Below are the code and all the weights of a small trained network. Each question names an input and a target symbol and asks about switching units off, where a switched-off unit gives its printed mean instead of its output.

import numpy as np


def w(rows, s, z=0):
    codes = np.array(rows[::2]) - 128.0
    scale = np.full(codes.shape[1], s)
    scale[-1] = z or s
    return codes * scale


def norm(h):
    return h / np.sqrt((h * h).mean(-1, keepdims=True) + 1e-5)


def f(y):
    return np.maximum(y, 0)


def softmax(a):
    e = np.exp(a - a.max(-1, keepdims=True))
    return e / e.sum(-1, keepdims=True)


def log_softmax(a):
    a = a - a.max(-1, keepdims=True)
    return a - np.log(np.exp(a).sum(-1, keepdims=True))


def net(x, mask):
    ids = ['ΔΣΦαβγεζη'.index(c) for c in x.split()]
    T = len(ids)
    res = E[ids] + P[:T]
    u = 0
    for l in range(2):
        r = norm(res)
        for j in range(3):
            rows = slice(4 * j, 4 * j + 4)
            q, k, v = (r @ M[l][rows].T for M in (Q, K, V))
            z = softmax(np.where(np.tri(T) > 0, q @ k.T / 4**0.5, -1e9)) @ v
            o = O[l][rows]
            res = res + np.where(mask[u + j], z, o[:, -1]) @ o[:, :-1]
        u += 3
        y = f(norm(res) @ A[l][:, :-1].T + A[l][:, -1])
        res = res + np.where(mask[u : u + 4], y, B[l][:, -1]) @ B[l][:, :-1]
        u += 4
    return log_softmax(norm(res)[-1] @ U[:, :-1].T + U[:, -1])


Q, K, V, O, A, B = {}, {}, {}, {}, {}, {}
E = w([
[131,173,119,90],'Δ',
[133,164,122,80],'Σ',
[134,160,124,79],'Φ',
[235,108,114,75],'α',
[142,167,130,133],'β',
[155,4,101,152],'γ',
[136,137,158,207],'ε',
[141,92,150,164],'ζ',
[89,116,49,91],'η',
],0.026)
P = w([
[254,203,50,186],'0',
[239,189,64,180],'1',
[223,177,83,163],'2',
[200,173,100,144],'3',
[180,168,116,130],'4',
[161,160,128,117],'5',
[143,153,142,105],'6',
[126,143,154,92],'7',
[108,134,163,84],'8',
[90,128,169,81],'9',
[72,121,178,76],'10',
[48,119,181,78],'11',
[30,124,185,73],'12',
[14,107,186,58],'13',
],0.0078)
Q[0] = w([
[113,86,180,67],'L0H1',
[151,101,184,161],'L0H1',
[70,246,177,58],'L0H1',
[88,128,141,36],'L0H1',
[103,167,30,167],'L0H2',
[125,241,238,134],'L0H2',
[156,167,175,116],'L0H2',
[81,162,169,148],'L0H2',
[158,194,166,82],'L0H3',
[84,146,108,228],'L0H3',
[154,143,216,156],'L0H3',
[134,9,99,86],'L0H3',
],0.015)
K[0] = w([
[126,123,145,65],'L0H1',
[102,87,151,119],'L0H1',
[108,197,169,99],'L0H1',
[143,159,131,75],'L0H1',
[213,134,98,134],'L0H2',
[112,176,251,113],'L0H2',
[99,136,190,121],'L0H2',
[150,160,141,123],'L0H2',
[77,188,173,142],'L0H3',
[213,121,78,146],'L0H3',
[124,129,187,154],'L0H3',
[110,47,119,89],'L0H3',
],0.021)
V[0] = w([
[156,135,95,173],'L0H1',
[137,3,68,102],'L0H1',
[144,137,88,151],'L0H1',
[128,151,243,153],'L0H1',
[214,167,21,194],'L0H2',
[105,163,153,106],'L0H2',
[82,54,175,109],'L0H2',
[180,117,178,82],'L0H2',
[193,157,214,131],'L0H3',
[66,88,64,180],'L0H3',
[179,141,212,166],'L0H3',
[89,108,80,137],'L0H3',
],0.0051)
O[0] = w([
[140,87,180,60,160],'L0H1',
[176,57,134,238,54],'L0H1',
[134,109,141,90,152],'L0H1',
[113,130,216,72,134],'L0H1',
[174,79,235,49,253],'L0H2',
[109,112,104,110,144],'L0H2',
[117,181,74,219,5],'L0H2',
[101,188,110,103,145],'L0H2',
[98,82,241,49,216],'L0H3',
[146,207,69,253,62],'L0H3',
[95,114,253,92,207],'L0H3',
[146,163,61,187,78],'L0H3',
],0.005,0.0027)
A[0] = w([
[123,5,100,162,133],'L0N1',
[152,224,145,146,99],'L0N2',
[115,126,196,140,254],'L0N3',
[125,78,210,185,94],'L0N4',
],0.014,0.0032)
B[0] = w([
[70,86,219,84,185],'L0N1',
[152,91,155,50,175],'L0N2',
[86,120,50,10,254],'L0N3',
[157,252,135,133,249],'L0N4',
],0.011,0.0079)
Q[1] = w([
[138,103,131,171],'L1H1',
[143,147,194,134],'L1H1',
[155,90,46,144],'L1H1',
[101,111,132,154],'L1H1',
[122,130,106,63],'L1H2',
[6,171,84,12],'L1H2',
[129,167,100,185],'L1H2',
[223,90,164,203],'L1H2',
[84,89,153,33],'L1H3',
[157,111,68,253],'L1H3',
[120,98,13,160],'L1H3',
[144,150,129,77],'L1H3',
],0.024)
K[1] = w([
[124,153,66,117],'L1H1',
[75,110,79,145],'L1H1',
[225,181,119,95],'L1H1',
[97,130,105,121],'L1H1',
[129,76,151,135],'L1H2',
[3,182,87,77],'L1H2',
[212,191,113,119],'L1H2',
[222,66,168,173],'L1H2',
[50,165,69,198],'L1H3',
[239,98,106,158],'L1H3',
[222,100,33,170],'L1H3',
[104,125,117,98],'L1H3',
],0.021)
V[1] = w([
[125,109,70,143],'L1H1',
[196,112,179,133],'L1H1',
[60,132,181,148],'L1H1',
[158,169,76,69],'L1H1',
[195,121,70,55],'L1H2',
[49,86,81,124],'L1H2',
[97,160,226,50],'L1H2',
[137,76,235,171],'L1H2',
[109,126,62,88],'L1H3',
[129,228,158,246],'L1H3',
[76,153,139,143],'L1H3',
[114,54,248,104],'L1H3',
],0.016)
O[1] = w([
[139,154,75,153,91],'L1H1',
[131,105,166,56,176],'L1H1',
[187,153,179,173,119],'L1H1',
[20,78,89,101,143],'L1H1',
[119,254,145,138,217],'L1H2',
[151,126,67,95,119],'L1H2',
[209,68,239,154,253],'L1H2',
[96,39,165,79,59],'L1H2',
[170,174,130,110,165],'L1H3',
[56,146,206,41,59],'L1H3',
[112,115,208,101,132],'L1H3',
[99,3,127,226,127],'L1H3',
],0.014,0.015)
A[1] = w([
[52,151,149,252,252],'L1N1',
[206,47,70,46,145],'L1N2',
[76,5,206,121,152],'L1N3',
[65,204,154,207,117],'L1N4',
],0.015,0.0035)
B[1] = w([
[88,187,114,156,158],'L1N1',
[113,69,100,6,196],'L1N2',
[98,211,105,199,253],'L1N3',
[135,71,111,99,197],'L1N4',
],0.024,0.0053)
U = w([
[144,95,154,145,77],'Δ',
[155,98,143,154,104],'Σ',
[178,102,126,180,128],'Φ',
[141,51,128,55,106],'α',
[205,13,143,95,123],'β',
[106,36,148,170,255],'γ',
[87,119,251,55,136],'ε',
[54,145,200,248,91],'ζ',
[82,161,76,108,154],'η',
],0.013,0.0076)

Each question gives the input, a string of symbols that net reads in full, and the target symbol t.
The units are the heads (4 rows each of Q, K, V and O) and the neurons (one row each of A and B). Each row of codes is followed by its name. A weight is (code - 128) times the scale printed after its matrix; where a second scale follows, it is the last column's (O, A, B and U).
mask holds one flag per unit, layer by layer, with each layer's heads first. A switched-off unit (its flag False) gives its mean, the last column of its rows in O or B, instead of its output. The means were averaged over made-up inputs and are rounded, as every weight is.
A unit's drop is (log p(t) with every unit on - log p(t) with that unit switched off) / (log p(t) with every unit on - log p(t) with every unit switched off).
The circuit of an input: a set's keep is (log p(t) with only the set's units on - log p(t) with every unit switched off) / (log p(t) with every unit on - log p(t) with every unit switched off). Starting from the 12 units with the biggest drops (on a tie, the unit counted first), units are removed one at a time, each time the one whose removal leaves the highest keep (on an exact tie, the one counted first), for as long as the keep stays at least 0.8.
circuit, biggest first: the units of the circuit, biggest drop first
k most important neurons: the k neurons with the biggest drops, biggest first
k most important neurons of layer l: the k neurons of layer l with the biggest drops, biggest first
which heads matter: for each layer, one digit per head in row order, 1 if its drop is at least 0.15 and else 0, layers parted by /
input ε Δ β ε ε Δ η Σ ε, target η: which heads matter	000 / 110
input ζ Δ Σ ε ε α ζ, target ζ: circuit, biggest first	L1N3, L0N4, L1H3, L0N1
input η Φ β ε η ε ε Σ ε ε ζ Δ, target ζ: 3 most important neurons	L0N2, L0N4, L0N3
input Φ Φ ζ Φ, target ζ: 3 most important neurons of layer 0	L0N3, L0N1, L0N4
input γ η Φ ε ε, target ε: which heads matter	101 / 001
input η Φ ε β ε η ε Σ, target η: circuit, biggest first	L1H2, L0H3
input ε α γ γ η Δ γ ζ γ, target ζ: circuit, biggest first	L0N1, L1N3
input Σ η ε γ ε Σ β, target β: most important neuron	L0N3
input Φ ζ α β β η Σ ε α, target ε: which heads matter	001 / 110
input α ε Σ ε β β ε Δ Σ Φ ε ζ β β, target ζ: circuit, biggest first	L1H3, L1N3
input Δ η Φ Φ Φ β ε α, target ε: 4 most important neurons	L0N4, L0N3, L0N2, L1N4
input α α Φ, target α: 3 most important neurons	L0N4, L1N2, L0N1
input ε η ζ ζ Σ α, target ζ: which heads matter	000 / 111
input Δ β γ Σ ε γ, target ε: 2 most important neurons	L0N4, L0N1
input ε ε ε Δ β α Σ, target β: which heads matter	000 / 111
input ε ε ε β ε γ Φ β ζ γ ζ β, target ζ: 2 most important neurons of layer 0	L0N1, L0N2
input Σ Δ β, target β: circuit, biggest first	L1H3, L0N4, L0N2, L1N2
input α ε Φ Φ ε Δ Φ Φ ζ Φ Φ Φ, target Φ: which heads matter	011 / 011
input Φ ε α η η ε ζ ζ Φ, target ζ: 3 most important neurons	L0N3, L0N4, L0N2
input β ε Σ ε ε Φ γ ε α, target α: which heads matter	000 / 010
input ε η γ α γ Σ ζ Σ β Φ, target β: circuit, biggest first	L0N4, L1H3
input ζ ζ Δ η β, target η: which heads matter	001 / 010
input α ε β, target ε: 2 most important neurons	L0N3, L0N4
input Σ Φ Σ Σ, target Φ: which heads matter	100 / 011
